Rows and roughly how far along a hidden order each lies, from 0 to 20:
6  3  10  -10  0  3  -5  -6  7  -1  2  -2  -6  -2  -7  2  -7  -4  1  12  -7  1  1  -5 | 15
-6  5  13  -6  8  5  -9  -11  -1  2  9  -1  24  -5  -6  5  -5  7  -1  -40  6  1  4  -5 | 11
6  4  4  -4  3  -4  -8  -8  8  2  -9  -1  6  1  -12  -1  -4  -4  -1  21  -3  -1  -1  -2 | 6
17  2  -6  1  0  0  -7  -14  -2  0  -1  -4  -10  5  5  5  -5  0  1  5  0  0  2  -4 | 3
1  3  21  -7  3  11  -1  6  12  0  -1  1  9  -6  -7  -1  -1  -9  -1  12  -2  2  -4  -4 | 20
4  3  6  -14  -1  3  0  -3  15  1  -6  -1  -5  1  -15  -4  -3  -11  -2  43  -5  0  -7  -3 | 16
-12  4  10  -9  8  7  -8  -12  0  2  7  0  32  -3  -9  4  -6  3  0  -32  6  1  3  -7 | 8
16  3  16  5  4  0  -7  9  4  1  -8  -3  17  -6  -1  -1  1  -7  -4  -5  0  -1  3  3 | 14
21  5  4  4  1  -4  -11  5  4  1  -7  -5  6  -4  1  0  -2  -7  -5  -1  -1  0  4  1 | 12
19  8  14  7  4  -1  -10  9  9  3  -16  -4  8  -4  3  -1  1  -7  -7  30  -2  -2  0  5 | 11
14  5  10  2  1  -1  -9  8  12  0  -16  -4  6  -4  -3  -2  -2  -6  -3  20  -6  -2  1  2 | 15
9  6  7  4  7  2  -8  -2  7  4  -17  0  14  2  -9  -3  0  -5  -6  38  0  -2  -2  0 | 2
20  6  17  5  6  2  -9  5  7  2  -13  -5  16  -5  0  0  -1  -10  -6  11  2  -1  1  1 | 11
1  4  8  -4  5  10  -3  -15  0  1  8  0  12  2  -3  7  -4  2  2  4  6  1  -1  -7 | 6
-6  5  4  -5  5  0  -10  -10  12  3  -13  0  12  3  -15  -2  -4  -5  -2  30  -1  0  -2  -4 | 0
20  2  5  6  1  -7  -9  12  2  0  -8  -4  5  -4  4  -2  0  -3  -5  -11  -3  0  6  3 | 16

5  22  -19  0  2  -32  -30  -20  9  -4  -10  -18  -4  16  16  -16  2  -41  -5  -2  4  -16  8  6  3 | 6
-12  20  14  10  -3  -23  -10  24  20  -36  6  -1  -6  -3  -2  15  5  -17  -3  -9  -9  21  -1  -9  7 | 10
-4  -1  7  14  3  -6  18  26  -2  -20  8  6  22  8  -33  6  -6  13  8  -3  -1  33  16  -18  2 | 12
4  31  8  -21  -4  -6  2  -12  -5  17  -16  31  -56  13  -41  -7  -1  -16  19  -9  6  -8  -2  -6  -12 | 19
-2  34  23  -18  -5  -14  6  2  2  6  -12  36  -40  8  -48  3  -2  -10  20  -11  3  4  -1  -14  -8 | 20
12  22  -6  -19  3  -23  -2  -27  1  -3  -14  4  -52  -8  -29  -11  -31  -15  23  4  14  27  6  -16  3 | 9
5  29  0  -20  -3  -19  -18  -31  9  -1  -13  4  -55  -5  5  -8  -4  -33  6  -3  6  -9  -11  3  3 | 10
3  32  10  -20  -5  -9  -5  -19  -2  19  -16  20  -51  12  -25  -4  4  -23  9  -8  5  -22  -6  0  -12 | 18
-7  9  3  17  2  -27  -13  19  26  -34  10  -23  33  -9  13  10  -4  -28  -4  0  -5  38  4  -11  18 | 2
-12  26  18  9  -3  -30  -8  23  23  -39  7  0  -14  -4  -8  15  4  -22  0  -9  -6  24  -1  -12  6 | 10
3  9  -4  -15  -4  2  -9  -21  -4  23  -12  11  -25  9  4  -9  12  -16  -2  -3  1  -45  -10  15  -12 | 13
6  10  -24  6  0  -18  -15  -11  -10  9  -9  -10  20  33  0  -21  9  -24  -9  -4  4  -29  15  11  -8 | 10
-7  14  22  0  -2  -15  -3  17  20  -38  8  4  -7  -25  -6  20  -10  -2  8  0  -4  46  -9  -16  15 | 7
11  13  -1  -21  1  -1  9  -18  -17  22  -11  23  -43  9  -36  -12  -13  4  20  -1  12  -1  5  -7  -6 | 16
-5  -12  -12  22  2  -11  -14  10  14  -29  8  -36  46  -6  36  1  3  -12  -15  5  -6  7  4  5  12 | 0
-13  18  17  12  -2  -19  -1  28  18  -34  8  0  -2  1  -4  13  10  -8  -3  -10  -8  17  0  -8  3 | 11
-2  -16  -18  9  1  3  -19  -5  10  -7  6  -32  48  -1  47  -5  12  -14  -23  5  -6  -22  -4  17  4 | 0
-6  12  -8  20  -1  -30  -21  17  15  -31  3  -23  39  16  7  -3  12  -31  -12  -7  -5  3  14  -2  6 | 6
